Each row has a name. Each question is about the rows just above it. Places in a row count from 0.

Fekad: [-77 -70  41 -42]
bug: [ 25  61   0 -21]
dek: [-90 -49  46 -59]
nimu: [-41  12  36 -73]
kegis: [ -7 -33 -33  49]
fama: [  2  11  34 -68]
sorar: [-21 -22 -30  53]
fakol: [ 23 -16 -44  63]
rekem: [-21  -8  39 -69]
kif: [  6  20  24 -48]
Fipes: [ 18  65 -17  -2]
vuvi: [-33 -28 -23  20]
key -> tag
[-16] -> J_680
[11] -> J_778
[34] -> J_578
[-17] -> J_507
[12] -> J_380
The tag of fama, keyed by place 1: => J_778
Which row holds [-21  -8  39 -69]? => rekem

nimu: [ 27 -34  37  -6  22  55  16  50  22 -12   6 -34 -58 -14   7  -6  43 -28
  15   9 -32  -1  -8 -19 -20  10]
sorar: [-37  48  24 -26  44 -22  -6  28 -42 -69  48 -15 -57  47  14  12  19 -10
   0  29 -15 -10 -20 -60  48 -43]
kegis: [ 51 -17  40   7  79 -24  24  10   2  15 -18 -67   1 -33 -11 -57   7   1
 -16 -27 -12  64  58  -4   2 -61]
Fekad: [ 47  35 -62  14 -30  11  12  52  30  34  17  38  27   6 -65   2 -67 -55
   2  -5 -17 -45  -1  14 -25  10]
vuvi: [ -2   1 -16  21 -17 -33 -45  32 -30 -12   5 -37  17 -19  14 -52 -11 -10
 -51 -43 -29 -40  27 -19  13  31]
rekem: [ 27 -34  37  -6  22  55  16  50  22 -12   6 -34 -58 -14   7  -6  43 -28
  15   1 -32  -1  -8 -70 -20  10]
tags:
[22] -> J_440
[7] -> J_915
[8] -> J_661
[30] -> J_708
[23] -> J_923
Join rekem by its entry at place 8: => J_440
Changed kegis: [ 51 -17  40   7  79 -25  24  10   2  15 -18 -67   1 -33 -11 -57   7   1
 -16 -27 -12  64  58  -4   2 -61]. Place and old value: => 5, [-24]
Whose row is [ 27 -34  37  -6  22  55  16  50  22 -12   6 -34 -58 -14   7  -6  43 -28
  15   9 -32  -1  -8 -19 -20  10]? => nimu
Which row holds [ 51 -17  40   7  79 -24  24  10   2  15 -18 -67   1 -33 -11 -57   7   1
 -16 -27 -12  64  58  -4   2 -61]? => kegis

